Here is a tiny trained network, its code and every weight. The questions are about switching its units off for an input and a class, where a switched-off unit gives its printed mean instead of its output.

import numpy as np


def w(rows, s, z=0):
    codes = np.array(rows[::2]) - 128.0
    scale = np.full(codes.shape[1], s)
    scale[-1] = z or s
    return codes * scale


def f(y):
    return y / 2 * (1 + np.tanh(0.7978845608 * (y + 0.044715 * y**3)))


def log_softmax(a):
    a = a - a.max(-1, keepdims=True)
    return a - np.log(np.exp(a).sum(-1, keepdims=True))


def net(x, mask):
    res = np.array(x, float).reshape(1, 5) / 4 @ E
    y = f(res @ A[0][:, :-1].T + A[0][:, -1])
    res = res + np.where(mask, y, B[0][:, -1]) @ B[0][:, :-1]
    return log_softmax(res[-1] @ U[:, :-1].T + U[:, -1])


A, B = {}, {}
E = w([
[186,195,148,246],'x0',
[142,38,151,183],'x1',
[207,77,253,161],'x2',
[185,253,183,63],'x3',
[229,136,39,107],'x4',
],0.0054)
A[0] = w([
[122,134,78,85,227],'neuron 1',
[188,184,155,99,144],'neuron 2',
[122,207,131,121,217],'neuron 3',
[139,58,54,77,164],'neuron 4',
[147,40,20,74,139],'neuron 5',
[144,120,239,133,148],'neuron 6',
[139,254,155,146,217],'neuron 7',
[168,148,170,104,118],'neuron 8',
[157,141,247,137,197],'neuron 9',
[106,71,154,165,213],'neuron 10',
[156,117,42,220,185],'neuron 11',
[126,71,180,151,136],'neuron 12',
[97,59,191,152,162],'neuron 13',
[78,115,81,60,208],'neuron 14',
[59,172,99,131,224],'neuron 15',
[174,135,240,144,153],'neuron 16',
[189,238,136,82,254],'neuron 17',
],0.009,0.0059)
B[0] = w([
[87,86,67,90,208],'neuron 1',
[154,153,124,91,170],'neuron 2',
[130,90,77,82,200],'neuron 3',
[84,110,56,121,199],'neuron 4',
[82,142,19,135,211],'neuron 5',
[166,101,185,109,195],'neuron 6',
[138,103,72,85,226],'neuron 7',
[174,152,140,107,144],'neuron 8',
[151,86,160,80,229],'neuron 9',
[89,57,132,141,221],'neuron 10',
[182,73,78,155,219],'neuron 11',
[69,56,180,169,175],'neuron 12',
[45,61,180,130,203],'neuron 13',
[6,118,116,74,217],'neuron 14',
[62,74,96,107,213],'neuron 15',
[173,93,177,96,208],'neuron 16',
[155,149,91,2,254],'neuron 17',
],0.0083,0.0064)
U = w([
[139,112,84,234,119],'0',
[207,154,139,96,156],'1',
[125,228,167,181,3],'2',
[122,235,165,177,2],'3',
[74,128,84,92,240],'4',
[106,105,244,162,156],'5',
],0.011,0.0027)

Each question gives the input, the list of numbers given to net, and the class t.
The units are the neurons (one row each of A and B). Each row of codes is followed by its name. A weight is (code - 128) times the scale printed after its matrix; where a second scale follows, it is the last column's (A, B and U).
mask holds one flag per neuron, in row order. A switched-off neuron (its flag False) gives its mean, the last column of its row in B, instead of its output. The means were averaged over made-up inputs and are rounded, as every weight is.
A unit's drop is (log p(t) with every unit on - log p(t) with that unit switched off) / (log p(t) with every unit on - log p(t) with every unit switched off).
The circuit of an input: a set's keep is (log p(t) with only the set's units on - log p(t) with every unit switched off) / (log p(t) with every unit on - log p(t) with every unit switched off). Starting from the 12 units with the biggest drops (on a tie, the unit counted first), units are removed one at a time, each time the one whose removal leaves the highest keep (on an exact tie, the one counted first), for as long as the keep stays at least 0.8.
circuit, biggest first: the units of the circuit, biggest drop first
k most important neurons: the k neurons with the biggest drops, biggest first
drop of u: that unit's drop, to one decimal
input [8,2,-7,5,1], class 1: circuit, biggest first	neuron 14; neuron 5
input [3,7,-7,-7,7], class 0: circuit, biggest first	neuron 11; neuron 17
input [2,6,-5,-8,6], class 0: circuit, biggest first	neuron 11; neuron 17
input [1,4,-2,-7,5], class 0: circuit, biggest first	neuron 17; neuron 11
input [-1,-4,1,-7,-6], class 5: most important neuron	neuron 17
input [7,3,-7,-2,4], class 0: 2 most important neurons	neuron 11; neuron 14
input [3,-6,7,4,-7], class 1: 2 most important neurons	neuron 17; neuron 7
input [7,-3,3,-6,2], class 0: 2 most important neurons	neuron 11; neuron 17
input [6,1,-4,-3,5], class 0: 2 most important neurons	neuron 11; neuron 14
input [2,8,-5,-5,7], class 0: drop of neuron 17	0.2
input [-2,-3,3,-1,-4], class 5: drop of neuron 3	0.0
input [6,4,-3,-2,-5], class 0: drop of neuron 16	0.1
